Below are the code and all the weights of a small trained network. Each question names an input and a class and asks about switching units off, where a switched-off unit gives its printed mean instead of its output.

import numpy as np


def w(rows, s, z=0):
    codes = np.array(rows[::2]) - 128.0
    scale = np.full(codes.shape[1], s)
    scale[-1] = z or s
    return codes * scale


def norm(h):
    return h / np.sqrt((h * h).mean(-1, keepdims=True) + 1e-5)


def f(y):
    return np.maximum(y, 0)


def log_softmax(a):
    a = a - a.max(-1, keepdims=True)
    return a - np.log(np.exp(a).sum(-1, keepdims=True))


def net(x, mask):
    res = np.array(x, float).reshape(1, 8) / 4 @ E
    u = 0
    for l in range(3):
        y = f(norm(res) @ A[l][:, :-1].T + A[l][:, -1])
        res = res + np.where(mask[u : u + 3], y, B[l][:, -1]) @ B[l][:, :-1]
        u += 3
    return log_softmax(norm(res)[-1] @ U[:, :-1].T + U[:, -1])


A, B = {}, {}
E = w([
[162,162,130,178,105,115,151],'x0',
[100,137,68,193,126,162,68],'x1',
[123,50,150,57,246,139,136],'x2',
[100,68,200,130,132,127,146],'x3',
[73,125,104,188,116,149,122],'x4',
[202,148,90,119,116,221,191],'x5',
[179,51,99,184,87,75,122],'x6',
[156,117,167,146,167,121,103],'x7',
],0.011)
A[0] = w([
[127,192,121,187,8,170,133,23],'0.n1',
[125,148,145,92,128,172,134,3],'0.n2',
[172,97,99,165,105,100,116,84],'0.n3',
],0.014,0.0028)
B[0] = w([
[57,147,120,253,57,133,167,255],'0.n1',
[162,90,68,49,131,87,192,158],'0.n2',
[182,249,55,81,251,55,205,184],'0.n3',
],0.011,0.0094)
A[1] = w([
[122,213,124,24,143,156,112,10],'1.n1',
[104,151,89,2,128,231,223,152],'1.n2',
[64,120,54,148,194,147,34,129],'1.n3',
],0.0091,0.0012)
B[1] = w([
[94,139,89,127,214,150,137,185],'1.n1',
[248,107,107,194,180,158,129,254],'1.n2',
[95,67,174,124,168,119,100,189],'1.n3',
],0.014,0.0071)
A[2] = w([
[150,200,70,59,171,14,79,84],'2.n1',
[140,127,204,135,217,104,199,254],'2.n2',
[83,221,43,161,3,83,138,33],'2.n3',
],0.008,0.0037)
B[2] = w([
[212,206,3,161,123,25,169,166],'2.n1',
[180,116,241,85,145,70,89,255],'2.n2',
[30,240,86,226,83,143,185,236],'2.n3',
],0.008,0.0079)
U = w([
[209,146,73,105,218,129,134,143],'0',
[95,203,70,190,8,105,158,204],'1',
[173,69,146,46,43,226,103,2],'2',
[48,58,184,86,132,110,44,108],'3',
],0.013,0.0079)

Each question gives the input, the list of numbers given to net, and the class t.
The units are the neurons (one row each of A and B). Each row of codes is followed by its name. A weight is (code - 128) times the scale printed after its matrix; where a second scale follows, it is the last column's (A, B and U).
mask holds one flag per neuron, layer by layer. A switched-off neuron (its flag False) gives its mean, the last column of its row in B, instead of its output. The means were averaged over made-up inputs and are rounded, as every weight is.
A unit's drop is (log p(t) with every unit on - log p(t) with that unit switched off) / (log p(t) with every unit on - log p(t) with every unit switched off).
The circuit of an input: a set's keep is (log p(t) with only the set's units on - log p(t) with every unit switched off) / (log p(t) with every unit on - log p(t) with every unit switched off). Starting from all 9 units, units are removed one at a time, each time the one whose removal leaves the highest keep (on an exact tie, the one counted first), for as long as the keep stays at least 0.8.
units of the circuit, in order: the units of the circuit, biggest drop first
k most important neurons: the k neurons with the biggest drops, biggest first
k most important neurons of layer l: the k neurons of layer l with the biggest drops, biggest first
drop when u is switched off: that unit's drop, to one decimal
input [6,0,4,6,0,2,5,-8], class 0: units of the circuit, in order => (0.n1)
input [7,4,3,5,1,-5,2,-8], class 3: units of the circuit, in order => (0.n1, 1.n2, 2.n3)
input [-1,5,1,-6,7,-4,8,7], class 0: 4 most important neurons => (0.n3, 0.n1, 1.n3, 2.n3)
input [-5,7,4,0,8,4,-1,-2], class 3: 2 most important neurons => (1.n3, 0.n3)
input [3,6,-1,8,-1,-4,4,0], class 0: 3 most important neurons => (0.n3, 0.n1, 2.n3)
input [-5,6,-2,-5,2,-8,5,4], class 0: 3 most important neurons => (0.n3, 0.n1, 2.n1)
input [-8,-2,1,-3,4,-6,6,-4], class 3: 2 most important neurons => (1.n3, 1.n2)
input [-2,-4,-3,-2,-8,-7,-4,-6], class 0: 2 most important neurons => (0.n1, 1.n1)
input [6,0,2,-7,7,-3,4,8], class 0: 3 most important neurons => (0.n1, 2.n3, 0.n3)
input [-3,-8,-4,-1,6,-3,-8,-1], class 0: 2 most important neurons => (0.n1, 1.n2)
input [-4,-5,8,0,4,-3,4,-5], class 3: 2 most important neurons of layer 0 => (0.n3, 0.n2)
input [0,4,-3,7,0,-8,-1,5], class 3: drop when 0.n1 is switched off => 0.1
input [-3,3,0,7,7,-1,-1,-5], class 3: drop when 1.n3 is switched off => 0.1
input [3,-2,8,4,5,-3,6,5], class 3: units of the circuit, in order => (1.n2)
input [-6,-7,-5,6,0,-2,-6,-6], class 0: drop when 1.n2 is switched off => 0.2
